Here is a tiny trained network, its code and every weight. The questions are about switching its units off for an input and a target symbol, where a switched-off unit gives its printed mean instead of its output.

import numpy as np


def w(rows, s, z=0):
    codes = np.array(rows[::2]) - 128.0
    scale = np.full(codes.shape[1], s)
    scale[-1] = z or s
    return codes * scale


def norm(h):
    return h / np.sqrt((h * h).mean(-1, keepdims=True) + 1e-5)


def f(y):
    return np.maximum(y, 0)


def softmax(a):
    e = np.exp(a - a.max(-1, keepdims=True))
    return e / e.sum(-1, keepdims=True)


def log_softmax(a):
    a = a - a.max(-1, keepdims=True)
    return a - np.log(np.exp(a).sum(-1, keepdims=True))


def net(x, mask):
    ids = ['ΛΠΩαγεητψ'.index(c) for c in x.split()]
    T = len(ids)
    res = E[ids] + P[:T]
    u = 0
    for l in range(2):
        r = norm(res)
        for j in range(2):
            rows = slice(2 * j, 2 * j + 2)
            q, k, v = (r @ M[l][rows].T for M in (Q, K, V))
            z = softmax(np.where(np.tri(T) > 0, q @ k.T / 2**0.5, -1e9)) @ v
            o = O[l][rows]
            res = res + np.where(mask[u + j], z, o[:, -1]) @ o[:, :-1]
        u += 2
        y = f(norm(res) @ A[l][:, :-1].T + A[l][:, -1])
        res = res + np.where(mask[u : u + 8], y, B[l][:, -1]) @ B[l][:, :-1]
        u += 8
    return log_softmax(norm(res)[-1] @ U[:, :-1].T + U[:, -1])


Q, K, V, O, A, B = {}, {}, {}, {}, {}, {}
E = w([
[118,103,166,133],'Λ',
[130,175,84,115],'Π',
[99,188,128,158],'Ω',
[100,52,110,157],'α',
[155,116,139,87],'γ',
[151,105,1,168],'ε',
[78,50,203,175],'η',
[174,10,74,154],'τ',
[103,89,145,161],'ψ',
],0.026)
P = w([
[250,155,222,187],'0',
[136,134,170,164],'1',
[105,134,136,137],'2',
[85,128,117,129],'3',
[65,121,91,111],'4',
[55,115,77,100],'5',
],0.013)
Q[0] = w([
[32,156,166,99],'0.h1',
[131,54,107,130],'0.h1',
[210,171,157,45],'0.h2',
[79,6,86,104],'0.h2',
],0.011)
K[0] = w([
[72,160,88,159],'0.h1',
[67,8,116,114],'0.h1',
[214,125,159,82],'0.h2',
[121,80,111,42],'0.h2',
],0.012)
V[0] = w([
[21,117,104,226],'0.h1',
[248,103,9,203],'0.h1',
[3,80,108,81],'0.h2',
[236,171,200,86],'0.h2',
],0.0049)
O[0] = w([
[98,235,91,119,159],'0.h1',
[164,89,69,197,35],'0.h1',
[214,41,246,253,92],'0.h2',
[80,123,87,150,252],'0.h2',
],0.0056,0.0015)
A[0] = w([
[162,77,246,118,204],'0.n1',
[100,189,110,127,95],'0.n2',
[186,88,200,118,54],'0.n3',
[180,86,78,63,208],'0.n4',
[158,144,194,198,93],'0.n5',
[132,153,30,110,26],'0.n6',
[69,74,169,122,66],'0.n7',
[127,151,42,121,3],'0.n8',
],0.014,0.0047)
B[0] = w([
[50,60,69,3,249],'0.n1',
[177,163,80,45,165],'0.n2',
[41,71,34,61,175],'0.n3',
[254,13,126,124,220],'0.n4',
[240,203,142,146,168],'0.n5',
[126,20,27,60,153],'0.n6',
[141,148,69,41,183],'0.n7',
[125,104,71,130,147],'0.n8',
],0.0071,0.011)
Q[1] = w([
[100,86,79,53],'1.h1',
[37,116,121,92],'1.h1',
[250,158,33,176],'1.h2',
[178,54,133,102],'1.h2',
],0.019)
K[1] = w([
[51,138,89,154],'1.h1',
[113,95,101,63],'1.h1',
[238,148,8,138],'1.h2',
[154,35,118,72],'1.h2',
],0.017)
V[1] = w([
[151,193,162,96],'1.h1',
[159,106,240,134],'1.h1',
[10,66,76,111],'1.h2',
[30,254,130,234],'1.h2',
],0.0082)
O[1] = w([
[240,149,164,45,108],'1.h1',
[81,53,255,131,80],'1.h1',
[199,207,160,186,186],'1.h2',
[209,62,126,72,5],'1.h2',
],0.011)
A[1] = w([
[86,158,77,96,106],'1.n1',
[134,75,96,117,99],'1.n2',
[137,154,82,172,179],'1.n3',
[72,145,143,179,136],'1.n4',
[164,241,129,107,70],'1.n5',
[169,158,121,79,118],'1.n6',
[141,111,119,57,159],'1.n7',
[162,8,149,191,3],'1.n8',
],0.015,0.0043)
B[1] = w([
[88,117,120,101,252],'1.n1',
[114,85,103,149,169],'1.n2',
[162,165,161,136,191],'1.n3',
[136,94,167,124,166],'1.n4',
[168,133,182,127,179],'1.n5',
[173,106,164,139,175],'1.n6',
[161,123,81,107,200],'1.n7',
[143,86,249,133,138],'1.n8',
],0.016,0.011)
U = w([
[71,217,135,23,2],'Λ',
[138,240,52,165,86],'Π',
[185,128,169,103,220],'Ω',
[115,164,128,231,187],'α',
[102,7,67,90,78],'γ',
[170,99,56,245,118],'ε',
[81,90,200,96,160],'η',
[163,13,142,196,128],'τ',
[113,235,179,150,139],'ψ',
],0.017,0.0097)

Each question gives the input, a string of symbols that net reads in full, and the target symbol t.
The units are the heads (2 rows each of Q, K, V and O) and the neurons (one row each of A and B). Each row of codes is followed by its name. A weight is (code - 128) times the scale printed after its matrix; where a second scale follows, it is the last column's (O, A, B and U).
mask holds one flag per unit, layer by layer, with each layer's heads first. A switched-off unit (its flag False) gives its mean, the last column of its rows in O or B, instead of its output. The means were averaged over made-up inputs and are rounded, as every weight is.
A unit's drop is (log p(t) with every unit on - log p(t) with that unit switched off) / (log p(t) with every unit on - log p(t) with every unit switched off).
The circuit of an input: a set's keep is (log p(t) with only the set's units on - log p(t) with every unit switched off) / (log p(t) with every unit on - log p(t) with every unit switched off). Starting from the 12 units with the biggest drops (on a tie, the unit counted first), units are removed one at a time, each time the one whose removal leaves the highest keep (on an exact tie, the one counted first), for as long as the keep stays at least 0.8.
units of the circuit, in order: the units of the circuit, biggest drop first
unit that matters most: the unit with the biggest drop
top k neurons: the k neurons with the biggest drops, biggest first
k most important neurons of layer l: the k neurons of layer l with the biggest drops, biggest first
which heads matter: for each layer, one digit per head in row order, 1 if its drop is at least 0.15 and else 0, layers parted by /
drop of u: that unit's drop, to one decimal
input Ω γ ε Λ, target Λ: unit that matters most	0.n1
input Ω γ Ω, target γ: which heads matter	01 / 01
input Ω γ Λ, target Λ: units of the circuit, in order	0.n1; 1.h2; 0.n4
input Ω γ γ γ Λ γ, target Λ: which heads matter	11 / 01
input η γ ψ, target ψ: which heads matter	00 / 01
input γ ψ γ, target ψ: top 3 neurons	0.n1; 0.n3; 1.n3
input γ Π γ, target Π: units of the circuit, in order	0.h2; 1.h1; 0.n1
input γ α γ, target α: 2 most important neurons of layer 1	1.n3; 1.n7
input τ Ω Ω, target Ω: which heads matter	00 / 01
input γ γ γ ε Π γ, target ε: which heads matter	10 / 00
input γ η Λ η ψ γ, target η: 4 most important neurons of layer 0	0.n2; 0.n1; 0.n3; 0.n4
input γ Λ γ γ η, target η: top 2 neurons	1.n4; 1.n7
input γ γ ε γ, target ε: which heads matter	11 / 01
input γ γ γ Π γ, target Π: unit that matters most	1.h2
input Ω γ Λ Ω, target γ: top 2 neurons	0.n2; 0.n1
input Ω γ Ω γ, target Ω: drop of 0.n1	0.2
input γ γ Ω γ, target Ω: drop of 1.h1	2.5
input τ η Λ γ γ Ω, target Ω: drop of 0.n1	0.3
